Below is a small trained network, with its code and all its weights. Each question gives an input and a target symbol and asks what happens when units are switched off, that is, made to give their printed mean instead of their output.

import numpy as np


def w(rows, s, z=0):
    codes = np.array(rows[::2]) - 128.0
    scale = np.full(codes.shape[1], s)
    scale[-1] = z or s
    return codes * scale


def norm(h):
    return h / np.sqrt((h * h).mean(-1, keepdims=True) + 1e-5)


def f(y):
    return np.maximum(y, 0)


def softmax(a):
    e = np.exp(a - a.max(-1, keepdims=True))
    return e / e.sum(-1, keepdims=True)


def log_softmax(a):
    a = a - a.max(-1, keepdims=True)
    return a - np.log(np.exp(a).sum(-1, keepdims=True))


def net(x, mask):
    ids = ['ΓΘΞΩαβδεζηπστφ'.index(c) for c in x.split()]
    T = len(ids)
    res = E[ids] + P[:T]
    u = 0
    for l in range(2):
        r = norm(res)
        for j in range(3):
            rows = slice(4 * j, 4 * j + 4)
            q, k, v = (r @ M[l][rows].T for M in (Q, K, V))
            z = softmax(np.where(np.tri(T) > 0, q @ k.T / 4**0.5, -1e9)) @ v
            o = O[l][rows]
            res = res + np.where(mask[u + j], z, o[:, -1]) @ o[:, :-1]
        u += 3
        y = f(norm(res) @ A[l][:, :-1].T + A[l][:, -1])
        res = res + np.where(mask[u : u + 4], y, B[l][:, -1]) @ B[l][:, :-1]
        u += 4
    return log_softmax(norm(res)[-1] @ U[:, :-1].T + U[:, -1])


Q, K, V, O, A, B = {}, {}, {}, {}, {}, {}
E = w([
[163,110,112,136],'Γ',
[133,164,121,152],'Θ',
[144,98,138,96],'Ξ',
[144,101,131,95],'Ω',
[149,128,97,77],'α',
[94,69,123,147],'β',
[140,110,131,110],'δ',
[155,126,110,116],'ε',
[172,165,125,119],'ζ',
[164,108,113,140],'η',
[138,189,190,143],'π',
[111,76,124,88],'σ',
[101,212,143,252],'τ',
[178,40,173,72],'φ',
],0.018)
P = w([
[34,233,72,252],'0',
[148,123,155,195],'1',
[150,115,156,190],'2',
[151,111,149,184],'3',
[152,103,149,177],'4',
[151,101,139,171],'5',
],0.0029)
Q[0] = w([
[139,25,124,124],'L0H0',
[91,158,193,122],'L0H0',
[150,81,52,179],'L0H0',
[113,81,143,206],'L0H0',
[196,157,8,182],'L0H1',
[65,95,180,7],'L0H1',
[168,176,161,120],'L0H1',
[90,175,200,171],'L0H1',
[113,84,106,101],'L0H2',
[88,85,205,95],'L0H2',
[138,76,111,77],'L0H2',
[44,173,190,27],'L0H2',
],0.013)
K[0] = w([
[134,31,106,121],'L0H0',
[100,169,186,193],'L0H0',
[183,46,45,103],'L0H0',
[191,96,149,151],'L0H0',
[120,218,44,148],'L0H1',
[121,66,171,41],'L0H1',
[199,183,176,131],'L0H1',
[140,126,218,178],'L0H1',
[90,57,62,97],'L0H2',
[108,74,219,140],'L0H2',
[77,67,108,138],'L0H2',
[130,102,243,56],'L0H2',
],0.011)
V[0] = w([
[74,162,42,84],'L0H0',
[121,112,79,65],'L0H0',
[139,124,65,200],'L0H0',
[68,158,218,165],'L0H0',
[186,98,70,142],'L0H1',
[114,60,146,232],'L0H1',
[86,54,160,98],'L0H1',
[192,104,222,194],'L0H1',
[233,91,98,117],'L0H2',
[126,91,74,92],'L0H2',
[253,175,131,140],'L0H2',
[106,65,111,188],'L0H2',
],0.0057)
O[0] = w([
[147,104,103,255,59],'L0H0',
[193,68,151,161,106],'L0H0',
[133,193,143,135,195],'L0H0',
[112,153,16,139,78],'L0H0',
[51,77,194,160,159],'L0H1',
[114,205,223,187,251],'L0H1',
[100,143,133,69,120],'L0H1',
[89,158,147,193,188],'L0H1',
[128,175,143,189,129],'L0H2',
[119,157,178,141,119],'L0H2',
[151,128,105,204,104],'L0H2',
[94,125,165,90,241],'L0H2',
],0.0052,0.003)
A[0] = w([
[63,150,171,147,61],'L0N0',
[41,85,89,124,149],'L0N1',
[171,22,159,72,245],'L0N2',
[47,99,17,3,1],'L0N3',
],0.0061,0.0014)
B[0] = w([
[215,165,76,87,189],'L0N0',
[80,131,1,215,174],'L0N1',
[109,173,207,142,254],'L0N2',
[216,167,17,202,148],'L0N3',
],0.0068,0.0044)
Q[1] = w([
[172,176,131,135],'L1H0',
[153,49,147,142],'L1H0',
[179,145,92,103],'L1H0',
[183,84,88,116],'L1H0',
[150,168,87,194],'L1H1',
[84,103,152,121],'L1H1',
[111,145,17,57],'L1H1',
[58,78,145,88],'L1H1',
[1,94,155,145],'L1H2',
[128,120,181,161],'L1H2',
[198,157,152,195],'L1H2',
[163,50,198,124],'L1H2',
],0.015)
K[1] = w([
[187,198,130,205],'L1H0',
[209,34,233,112],'L1H0',
[214,173,88,131],'L1H0',
[235,74,94,160],'L1H0',
[217,155,68,177],'L1H1',
[92,19,134,142],'L1H1',
[162,180,210,86],'L1H1',
[143,31,161,156],'L1H1',
[62,92,190,6],'L1H2',
[58,113,65,111],'L1H2',
[114,152,63,169],'L1H2',
[137,31,29,118],'L1H2',
],0.011)
V[1] = w([
[198,63,190,68],'L1H0',
[66,200,188,101],'L1H0',
[188,215,69,101],'L1H0',
[152,111,28,90],'L1H0',
[138,158,145,58],'L1H1',
[143,168,233,125],'L1H1',
[184,75,246,170],'L1H1',
[165,82,85,100],'L1H1',
[83,120,68,49],'L1H2',
[188,253,150,51],'L1H2',
[125,136,179,108],'L1H2',
[56,169,151,82],'L1H2',
],0.0063)
O[1] = w([
[94,185,94,106,73],'L1H0',
[136,99,83,231,205],'L1H0',
[130,69,205,88,63],'L1H0',
[162,98,126,78,4],'L1H0',
[134,163,89,186,66],'L1H1',
[74,100,89,100,164],'L1H1',
[104,142,95,73,135],'L1H1',
[164,253,129,196,33],'L1H1',
[110,230,142,142,59],'L1H2',
[192,133,197,85,86],'L1H2',
[203,157,156,175,132],'L1H2',
[133,162,157,163,161],'L1H2',
],0.0052,0.0043)
A[1] = w([
[123,142,187,152,71],'L1N0',
[122,179,159,54,62],'L1N1',
[195,136,167,112,254],'L1N2',
[126,245,52,147,107],'L1N3',
],0.012,0.0027)
B[1] = w([
[103,96,188,39,252],'L1N0',
[40,1,133,138,170],'L1N1',
[134,183,54,128,246],'L1N2',
[41,150,95,47,210],'L1N3',
],0.0087,0.0038)
U = w([
[178,167,8,130,226],'Γ',
[161,44,37,126,82],'Θ',
[73,109,187,26,98],'Ξ',
[139,227,112,59,255],'Ω',
[168,124,161,76,231],'α',
[97,249,118,179,97],'β',
[122,82,5,39,125],'δ',
[190,121,100,243,70],'ε',
[80,105,4,163,208],'ζ',
[74,183,34,38,108],'η',
[173,145,146,131,159],'π',
[130,186,248,148,10],'σ',
[147,92,168,153,24],'τ',
[154,60,172,170,36],'φ',
],0.018,0.0054)

Each question gives the input, a string of symbols that net reads in full, and the target symbol t.
The units are the heads (4 rows each of Q, K, V and O) and the neurons (one row each of A and B). Each row of codes is followed by its name. A weight is (code - 128) times the scale printed after its matrix; where a second scale follows, it is the last column's (O, A, B and U).
mask holds one flag per unit, layer by layer, with each layer's heads first. A switched-off unit (its flag False) gives its mean, the last column of its rows in O or B, instead of its output. The means were averaged over made-up inputs and are rounded, as every weight is.
A unit's drop is (log p(t) with every unit on - log p(t) with that unit switched off) / (log p(t) with every unit on - log p(t) with every unit switched off).
The circuit of an input: a set's keep is (log p(t) with only the set's units on - log p(t) with every unit switched off) / (log p(t) with every unit on - log p(t) with every unit switched off). Starting from the 12 units with the biggest drops (on a tie, the unit counted first), units are removed one at a time, each time the one whose removal leaves the highest keep (on an exact tie, the one counted first), for as long as the keep stays at least 0.8.
circuit, biggest first: the units of the circuit, biggest drop first
unit that matters most: the unit with the biggest drop
k most important neurons: the k neurons with the biggest drops, biggest first
k most important neurons of layer l: the k neurons of layer l with the biggest drops, biggest first
which heads matter: for each layer, one digit per head in row order, 1 if its drop is at least 0.15 and else 0, layers parted by /
input Γ β β η, target φ: which heads matter : 100 / 010
input τ φ Θ ε Γ, target α: circuit, biggest first : [L1H0; L1N3]
input ε β α ε, target Θ: circuit, biggest first : [L0H1; L0H0]
input Θ β ε, target Ω: circuit, biggest first : [L0H0; L1N2; L1H0; L0N2]
input α β β η, target δ: circuit, biggest first : [L0H1]
input Ω η Θ, target ε: circuit, biggest first : [L1H0; L0H2; L1H2]
input Ω Θ ε, target ε: circuit, biggest first : [L0H2; L0H0]
input ζ τ β φ ε, target Γ: 2 most important neurons : [L1N2; L0N2]
input φ β β β β ζ, target Γ: which heads matter : 001 / 000
input Θ ε Ξ δ Ω η, target Ω: which heads matter : 110 / 100
input Γ τ β τ Γ, target φ: which heads matter : 101 / 000
input Ω φ ζ ε Γ, target ε: which heads matter : 001 / 000
input τ Θ ζ ε, target α: which heads matter : 100 / 100
input Ω τ β ζ Γ, target ε: unit that matters most : L0H0
input β Ω δ σ, target η: which heads matter : 110 / 100
input β β Ω Γ, target σ: which heads matter : 000 / 000
input ζ τ δ τ Γ, target Γ: 3 most important neurons of layer 1 : [L1N2; L1N0; L1N3]
input τ ε π, target Ω: which heads matter : 101 / 101
input Θ ε Θ η, target Ω: circuit, biggest first : [L1N2; L0H0; L0N2]
input Γ ζ Ω τ Γ, target φ: unit that matters most : L0H2
input ζ Ω Θ Ξ β π, target Ω: which heads matter : 011 / 110
input τ φ Ω ε, target α: 3 most important neurons : [L1N0; L1N3; L0N0]
input Θ Ω Γ, target Ω: which heads matter : 110 / 100
input β Ω Ξ π Γ ε, target σ: which heads matter : 100 / 010
input β Ξ β β π η, target σ: which heads matter : 000 / 010
input β α π Ω Γ, target σ: 2 most important neurons of layer 0 : [L0N2; L0N0]
input σ η Γ η, target β: unit that matters most : L0N3
input τ η ζ β η, target α: 2 most important neurons of layer 1 : [L1N3; L1N0]
input Γ β Γ ε, target φ: 2 most important neurons : [L1N3; L0N2]
